Below is a small trained network, with its code and all its weights. Each question gives an input and a class and asks what happens when units are switched off, that is, made to give their printed mean instead of their output.

import numpy as np


def w(rows, s, z=0):
    codes = np.array(rows[::2]) - 128.0
    scale = np.full(codes.shape[1], s)
    scale[-1] = z or s
    return codes * scale


def norm(h):
    return h / np.sqrt((h * h).mean(-1, keepdims=True) + 1e-5)


def f(y):
    return np.maximum(y, 0)


def log_softmax(a):
    a = a - a.max(-1, keepdims=True)
    return a - np.log(np.exp(a).sum(-1, keepdims=True))


def net(x, mask):
    res = np.array(x, float).reshape(1, 8) / 4 @ E
    u = 0
    for l in range(3):
        y = f(norm(res) @ A[l][:, :-1].T + A[l][:, -1])
        res = res + np.where(mask[u : u + 11], y, B[l][:, -1]) @ B[l][:, :-1]
        u += 11
    return log_softmax(norm(res)[-1] @ U[:, :-1].T + U[:, -1])


A, B = {}, {}
E = w([
[115,163,190,118],'x0',
[176,185,136,110],'x1',
[69,136,58,97],'x2',
[100,253,109,129],'x3',
[85,190,159,194],'x4',
[217,156,102,149],'x5',
[185,124,98,166],'x6',
[87,105,172,208],'x7',
],0.012)
A[0] = w([
[44,157,95,98,23],'0.n0',
[98,146,253,178,40],'0.n1',
[202,149,134,213,153],'0.n2',
[124,31,203,123,170],'0.n3',
[45,180,89,112,3],'0.n4',
[2,135,87,133,139],'0.n5',
[7,125,59,136,82],'0.n6',
[119,172,204,204,22],'0.n7',
[125,165,223,214,49],'0.n8',
[11,118,200,100,112],'0.n9',
[42,157,230,177,151],'0.n10',
],0.0087,0.0053)
B[0] = w([
[75,181,64,77,157],'0.n0',
[69,125,254,154,190],'0.n1',
[132,182,14,140,224],'0.n2',
[45,109,56,81,232],'0.n3',
[111,175,76,117,156],'0.n4',
[50,130,2,113,226],'0.n5',
[63,146,64,23,199],'0.n6',
[80,183,190,210,174],'0.n7',
[64,183,212,194,195],'0.n8',
[89,89,63,25,221],'0.n9',
[73,111,171,141,255],'0.n10',
],0.0086,0.0055)
A[1] = w([
[183,93,181,142,3],'1.n0',
[164,187,168,242,91],'1.n1',
[78,17,128,125,130],'1.n2',
[187,98,222,164,62],'1.n3',
[182,166,158,157,35],'1.n4',
[125,175,95,2,205],'1.n5',
[199,79,122,184,85],'1.n6',
[148,25,90,137,129],'1.n7',
[126,52,212,155,26],'1.n8',
[191,185,131,42,135],'1.n9',
[76,164,82,122,10],'1.n10',
],0.009,0.0063)
B[1] = w([
[95,118,57,113,129],'1.n0',
[162,206,123,188,175],'1.n1',
[90,44,126,130,193],'1.n2',
[40,151,176,235,136],'1.n3',
[2,88,172,181,133],'1.n4',
[176,138,220,83,254],'1.n5',
[195,104,8,220,148],'1.n6',
[113,67,104,146,181],'1.n7',
[84,128,170,176,135],'1.n8',
[177,180,198,125,175],'1.n9',
[153,127,77,76,142],'1.n10',
],0.0095,0.0078)
A[2] = w([
[90,80,207,74,137],'2.n0',
[246,95,77,88,181],'2.n1',
[56,86,138,126,1],'2.n2',
[108,109,107,69,168],'2.n3',
[208,85,67,162,46],'2.n4',
[88,145,229,226,196],'2.n5',
[201,133,211,39,141],'2.n6',
[176,72,79,133,81],'2.n7',
[91,82,148,72,16],'2.n8',
[55,154,24,161,190],'2.n9',
[45,139,156,145,132],'2.n10',
],0.011,0.0042)
B[2] = w([
[193,101,147,144,206],'2.n0',
[191,153,160,225,231],'2.n1',
[152,77,124,110,170],'2.n2',
[150,156,183,93,213],'2.n3',
[157,72,12,203,175],'2.n4',
[117,100,131,254,246],'2.n5',
[204,130,186,122,204],'2.n6',
[131,42,31,208,173],'2.n7',
[190,145,133,105,170],'2.n8',
[168,133,73,71,254],'2.n9',
[216,64,218,107,218],'2.n10',
],0.0093,0.0065)
U = w([
[11,201,236,241,107],'0',
[207,235,57,216,176],'1',
[20,240,58,34,112],'2',
[245,220,189,67,71],'3',
[62,14,82,85,184],'4',
[246,14,39,226,4],'5',
[128,87,224,75,153],'6',
],0.013,0.0043)

Each question gives the input, the list of numbers given to net, and the class t.
The units are the neurons (one row each of A and B). Each row of codes is followed by its name. A weight is (code - 128) times the scale printed after its matrix; where a second scale follows, it is the last column's (A, B and U).
mask holds one flag per neuron, layer by layer. A switched-off neuron (its flag False) gives its mean, the last column of its row in B, instead of its output. The means were averaged over made-up inputs and are rounded, as every weight is.
A unit's drop is (log p(t) with every unit on - log p(t) with that unit switched off) / (log p(t) with every unit on - log p(t) with every unit switched off).
The circuit of an input: a set's keep is (log p(t) with only the set's units on - log p(t) with every unit switched off) / (log p(t) with every unit on - log p(t) with every unit switched off). Starting from the 12 units with the biggest drops (on a tie, the unit counted first), units are removed one at a time, each time the one whose removal leaves the highest keep (on an exact tie, the one counted first), for as long as the keep stays at least 0.8.
circuit, biggest first: the units of the circuit, biggest drop first
k most important neurons: the k neurons with the biggest drops, biggest first
top k neurons in layer l: the k neurons of layer l with the biggest drops, biggest first
drop of u: that unit's drop, to one decimal
input [7,1,-7,-3,2,8,8,2], class 0: circuit, biggest first => 1.n3; 1.n4
input [3,-6,-2,3,-6,-4,6,1], class 4: circuit, biggest first => 0.n3
input [-2,-2,0,8,3,-6,-5,6], class 2: 3 most important neurons => 0.n5; 0.n9; 0.n6
input [-5,-8,0,-6,7,3,1,6], class 4: circuit, biggest first => 0.n3; 2.n1; 1.n2
input [-1,7,-2,-3,-2,6,-3,1], class 1: top 2 neurons in layer 2 => 2.n1; 2.n10
input [1,0,-6,2,-8,8,-7,6], class 1: circuit, biggest first => 0.n6; 0.n9; 0.n2; 1.n1
input [2,-4,-1,8,-3,3,7,-1], class 3: 3 most important neurons => 2.n5; 1.n9; 0.n5
input [1,-2,5,4,7,-1,2,6], class 2: 3 most important neurons => 0.n5; 0.n6; 2.n9
input [-5,0,1,1,-2,6,-1,-7], class 3: 2 most important neurons => 1.n5; 1.n9
input [5,8,-7,-5,4,6,3,-2], class 0: top 2 neurons in layer 2 => 2.n9; 2.n5
input [-3,5,-8,-4,-8,7,-8,-2], class 1: top 2 neurons in layer 1 => 1.n9; 1.n2
input [0,5,-4,0,-7,5,-6,6], class 1: top 3 neurons in layer 2 => 2.n1; 2.n10; 2.n3
input [-3,3,8,-3,2,-7,0,7], class 2: drop of 0.n6 => 0.3
input [0,8,-2,-4,7,3,7,5], class 0: most important neuron => 0.n8
input [6,-4,8,1,-8,-3,2,-8], class 3: drop of 1.n5 => 0.2
input [-4,3,3,3,-6,-1,4,-6], class 3: drop of 1.n5 => 0.2
